Here is a tiny trained network, its code and every weight. The questions are about switching its units off for an input and a target symbol, where a switched-off unit gives its printed mean instead of its output.

import numpy as np


def w(rows, s, z=0):
    codes = np.array(rows[::2]) - 128.0
    scale = np.full(codes.shape[1], s)
    scale[-1] = z or s
    return codes * scale


def f(y):
    return np.maximum(y, 0)


def softmax(a):
    e = np.exp(a - a.max(-1, keepdims=True))
    return e / e.sum(-1, keepdims=True)


def log_softmax(a):
    a = a - a.max(-1, keepdims=True)
    return a - np.log(np.exp(a).sum(-1, keepdims=True))


def net(x, mask):
    ids = ['ΓΔΠτφω'.index(c) for c in x.split()]
    T = len(ids)
    res = E[ids] + P[:T]
    u = 0
    for l in range(3):
        q, k, v = (res @ M[l].T for M in (Q, K, V))
        z = softmax(np.where(np.tri(T) > 0, q @ k.T / 4**0.5, -1e9)) @ v
        res = res + np.where(mask[u], z, O[l][:, -1]) @ O[l][:, :-1]
        u += 1
        y = f(res @ A[l][:, :-1].T + A[l][:, -1])
        res = res + np.where(mask[u : u + 4], y, B[l][:, -1]) @ B[l][:, :-1]
        u += 4
    return log_softmax(res[-1] @ U[:, :-1].T + U[:, -1])


Q, K, V, O, A, B = {}, {}, {}, {}, {}, {}
E = w([
[108,138,203,157,92,154,123,98,136,121],'Γ',
[117,22,123,117,71,83,107,147,41,81],'Δ',
[65,221,148,168,178,110,150,153,41,100],'Π',
[91,148,122,69,126,146,39,92,112,80],'τ',
[80,127,97,94,171,97,177,3,128,139],'φ',
[176,164,82,220,124,123,90,128,144,228],'ω',
],0.021)
P = w([
[29,39,164,188,200,116,63,160,124,157],'0',
[82,75,118,213,204,175,85,147,135,94],'1',
[97,106,117,197,157,168,111,103,125,103],'2',
[114,131,134,192,109,147,132,93,100,126],'3',
[127,145,144,168,80,127,160,81,76,148],'4',
[168,152,139,146,69,154,198,88,76,116],'5',
[173,170,125,125,30,159,223,99,83,120],'6',
[227,190,135,120,16,139,254,114,77,122],'7',
],0.0082)
Q[0] = w([
[149,93,105,205,24,145,98,1,13,118],'0.h1',
[136,153,101,128,187,96,179,208,100,120],'0.h1',
[153,152,198,125,130,54,84,77,65,180],'0.h1',
[67,201,64,151,123,221,96,148,52,77],'0.h1',
],0.008)
K[0] = w([
[214,208,100,66,43,159,205,104,126,105],'0.h1',
[3,102,162,128,189,215,141,137,124,165],'0.h1',
[155,137,203,77,27,142,127,88,81,199],'0.h1',
[101,119,168,157,107,181,209,106,159,131],'0.h1',
],0.0074)
V[0] = w([
[159,192,93,140,152,140,118,166,126,205],'0.h1',
[112,158,95,116,185,145,108,86,156,124],'0.h1',
[189,176,253,131,77,143,134,108,194,102],'0.h1',
[145,102,167,67,74,84,81,77,184,173],'0.h1',
],0.0072)
O[0] = w([
[10,48,172,59,114,112,168,194,124,71,2],'0.h1',
[227,97,187,149,87,52,125,193,157,130,6],'0.h1',
[44,2,22,235,103,71,181,104,157,29,21],'0.h1',
[148,101,161,203,178,214,23,136,199,106,71],'0.h1',
],0.0062,0.0027)
A[0] = w([
[134,134,237,204,105,118,95,59,95,172,47],'0.n1',
[28,167,56,201,15,137,76,126,65,217,188],'0.n2',
[224,115,108,139,85,185,218,254,149,143,5],'0.n3',
[107,120,28,120,212,73,191,80,172,117,76],'0.n4',
],0.0055,0.003)
B[0] = w([
[109,122,162,102,119,207,118,149,108,136,179],'0.n1',
[227,126,93,116,163,111,173,141,156,63,250],'0.n2',
[134,102,224,103,134,152,99,187,117,167,133],'0.n3',
[109,191,170,84,107,136,131,124,213,255,135],'0.n4',
],0.0094,0.011)
Q[1] = w([
[77,91,98,137,224,125,147,2,133,83],'1.h1',
[161,134,165,82,191,201,93,118,83,157],'1.h1',
[232,182,156,89,127,221,117,141,99,78],'1.h1',
[136,97,101,111,219,73,148,119,143,145],'1.h1',
],0.008)
K[1] = w([
[151,37,106,104,13,201,90,76,161,150],'1.h1',
[212,122,165,45,107,101,147,126,63,121],'1.h1',
[75,224,166,145,102,10,195,171,2,107],'1.h1',
[105,41,176,85,160,161,104,151,169,89],'1.h1',
],0.006)
V[1] = w([
[129,159,101,96,245,165,234,133,91,61],'1.h1',
[100,253,154,188,156,129,106,109,139,105],'1.h1',
[218,99,143,135,157,19,104,74,188,175],'1.h1',
[139,163,198,204,147,125,141,135,126,119],'1.h1',
],0.0049)
O[1] = w([
[100,66,193,80,218,154,183,138,154,84,255],'1.h1',
[94,43,254,157,178,68,90,100,149,166,178],'1.h1',
[113,124,105,173,59,180,148,121,85,85,77],'1.h1',
[155,168,105,147,132,109,81,52,13,143,181],'1.h1',
],0.0085,0.0058)
A[1] = w([
[119,163,163,147,113,144,142,95,193,114,14],'1.n1',
[142,39,61,173,105,128,97,157,134,116,62],'1.n2',
[138,153,78,182,117,129,166,163,111,181,3],'1.n3',
[123,255,71,130,129,210,187,180,154,88,119],'1.n4',
],0.0077,0.0016)
B[1] = w([
[98,127,135,199,117,111,76,91,24,254,175],'1.n1',
[160,75,89,120,189,43,4,135,104,148,228],'1.n2',
[158,182,107,75,152,145,198,110,213,70,197],'1.n3',
[120,184,107,188,164,98,125,63,46,122,251],'1.n4',
],0.0087,0.0036)
Q[2] = w([
[177,139,190,116,206,121,208,97,154,80],'2.h1',
[88,187,137,128,88,130,116,110,248,153],'2.h1',
[182,139,99,36,110,79,95,128,119,150],'2.h1',
[89,111,219,109,149,108,112,147,105,174],'2.h1',
],0.011)
K[2] = w([
[65,73,195,139,74,123,216,108,179,146],'2.h1',
[106,128,150,91,106,134,76,255,196,136],'2.h1',
[101,204,159,119,112,160,185,191,30,115],'2.h1',
[150,95,109,195,117,243,62,62,118,220],'2.h1',
],0.0083)
V[2] = w([
[157,193,208,237,108,136,149,208,117,115],'2.h1',
[103,183,138,85,123,175,83,124,138,18],'2.h1',
[127,64,99,88,116,112,69,188,58,91],'2.h1',
[2,137,119,117,102,130,93,138,65,142],'2.h1',
],0.0074)
O[2] = w([
[68,59,79,143,183,138,166,140,127,79,136],'2.h1',
[171,80,224,149,118,67,116,152,166,89,118],'2.h1',
[130,143,120,84,138,136,181,148,101,55,171],'2.h1',
[144,10,152,109,133,72,130,50,101,117,3],'2.h1',
],0.012,0.0043)
A[2] = w([
[1,223,137,118,168,118,90,129,126,102,148],'2.n1',
[176,124,171,107,161,148,116,119,223,79,96],'2.n2',
[117,195,67,118,189,168,17,199,190,142,5],'2.n3',
[67,139,183,54,24,187,149,140,88,129,136],'2.n4',
],0.007,0.0026)
B[2] = w([
[117,24,178,110,93,71,93,68,131,84,236],'2.n1',
[73,93,112,152,88,127,67,254,181,90,192],'2.n2',
[117,98,111,164,40,57,118,199,148,117,253],'2.n3',
[119,194,52,156,105,185,32,149,109,143,179],'2.n4',
],0.0088,0.0066)
U = w([
[125,3,76,166,211,197,178,73,180,30,243],'Γ',
[167,180,87,40,230,139,138,163,72,73,130],'Δ',
[90,115,151,78,200,36,185,170,97,97,5],'Π',
[182,94,185,71,95,57,95,76,233,11,58],'τ',
[153,133,122,57,147,21,105,82,124,196,103],'φ',
[72,141,97,119,151,35,156,216,122,150,154],'ω',
],0.0034,0.0029)

Each question gives the input, a string of symbols that net reads in full, and the target symbol t.
The units are the heads (4 rows each of Q, K, V and O) and the neurons (one row each of A and B). Each row of codes is followed by its name. A weight is (code - 128) times the scale printed after its matrix; where a second scale follows, it is the last column's (O, A, B and U).
mask holds one flag per unit, layer by layer, with each layer's heads first. A switched-off unit (its flag False) gives its mean, the last column of its rows in O or B, instead of its output. The means were averaged over made-up inputs and are rounded, as every weight is.
A unit's drop is (log p(t) with every unit on - log p(t) with that unit switched off) / (log p(t) with every unit on - log p(t) with every unit switched off).
The circuit of an input: a set's keep is (log p(t) with only the set's units on - log p(t) with every unit switched off) / (log p(t) with every unit on - log p(t) with every unit switched off). Starting from the 12 units with the biggest drops (on a tie, the unit counted first), units are removed one at a time, each time the one whose removal leaves the highest keep (on an exact tie, the one counted first), for as long as the keep stays at least 0.8.
circuit, biggest first: the units of the circuit, biggest drop first
top k neurons: the k neurons with the biggest drops, biggest first
top k neurons in layer l: the k neurons of layer l with the biggest drops, biggest first
drop when u is switched off: that unit's drop, to one decimal
input Δ Γ Δ Δ Δ τ Γ, target Δ: top 2 neurons -> [1.n1; 1.n2]
input Γ φ Γ Π φ ω, target φ: circuit, biggest first -> [2.h1; 1.h1]
input τ Δ ω Δ, target ω: circuit, biggest first -> [1.n4; 2.h1; 0.n2; 2.n3]
input φ τ Δ Δ Π, target φ: circuit, biggest first -> [2.h1]
input Γ Δ Δ Δ Γ, target Δ: circuit, biggest first -> [1.h1; 2.h1; 0.n1; 2.n4]
input Δ φ Δ ω τ τ ω, target τ: top 2 neurons in layer 1 -> [1.n2; 1.n3]
input φ Γ τ Δ τ ω Γ Δ, target τ: circuit, biggest first -> [1.n4; 1.h1; 2.h1]
input Δ Δ Δ ω τ φ ω, target τ: top 3 neurons in layer 1 -> [1.n3; 1.n1; 1.n2]
input τ Δ Γ ω Π φ ω, target φ: circuit, biggest first -> [2.h1; 0.n4; 1.h1]
input Δ ω Δ Δ Δ Δ Π, target Π: circuit, biggest first -> [0.h1; 1.h1]
input τ Δ ω ω, target ω: circuit, biggest first -> [0.h1; 2.h1; 2.n3]
input ω φ Γ Δ Π, target Γ: top 2 neurons -> [0.n2; 1.n1]
input Δ ω τ Γ τ Δ, target ω: top 2 neurons in layer 2 -> [2.n3; 2.n1]
input Δ Δ φ Γ Δ Γ ω Δ, target Γ: top 3 neurons -> [0.n2; 1.n4; 0.n1]
input Δ Γ ω Γ, target ω: top 2 neurons in layer 2 -> [2.n3; 2.n4]
input τ Δ Γ ω Π ω ω, target Γ: top neuron -> [0.n3]
input τ φ Δ Γ ω Δ Γ, target ω: top 2 neurons in layer 1 -> [1.n3; 1.n1]
input Γ ω Δ Δ Δ φ ω, target Δ: top 4 neurons -> [1.n4; 1.n1; 0.n4; 1.n3]
input Δ τ Δ φ ω Δ, target φ: top 3 neurons in layer 1 -> [1.n4; 1.n1; 1.n2]
input Δ ω Δ Γ ω ω ω, target ω: top 2 neurons in layer 1 -> [1.n3; 1.n1]
input Γ τ Δ ω Π ω φ Δ, target φ: top neuron in layer 0 -> [0.n4]
input ω Π φ φ τ, target φ: top 4 neurons -> [0.n2; 0.n4; 1.n1; 1.n3]
input φ Δ Δ Δ Δ Δ Γ, target Γ: top 2 neurons in layer 0 -> [0.n2; 0.n4]
input Γ Δ Δ Δ Δ Δ Π Δ, target Γ: top 2 neurons -> [1.n4; 0.n1]
input Π Δ Δ Δ Δ φ Δ τ, target φ: top 2 neurons in layer 0 -> [0.n2; 0.n4]
input Γ ω Δ Δ ω, target Δ: top 2 neurons in layer 1 -> [1.n4; 1.n3]
input Γ Δ Γ Π τ τ, target Γ: top 2 neurons -> [1.n4; 2.n3]
input Δ Δ Γ ω Δ Δ Π τ, target Γ: top neuron -> [1.n1]
input φ Δ ω Δ Δ τ τ Δ, target τ: drop when 1.n2 is switched off -> 0.1
input τ ω Δ φ, target φ: drop when 1.n2 is switched off -> -0.1
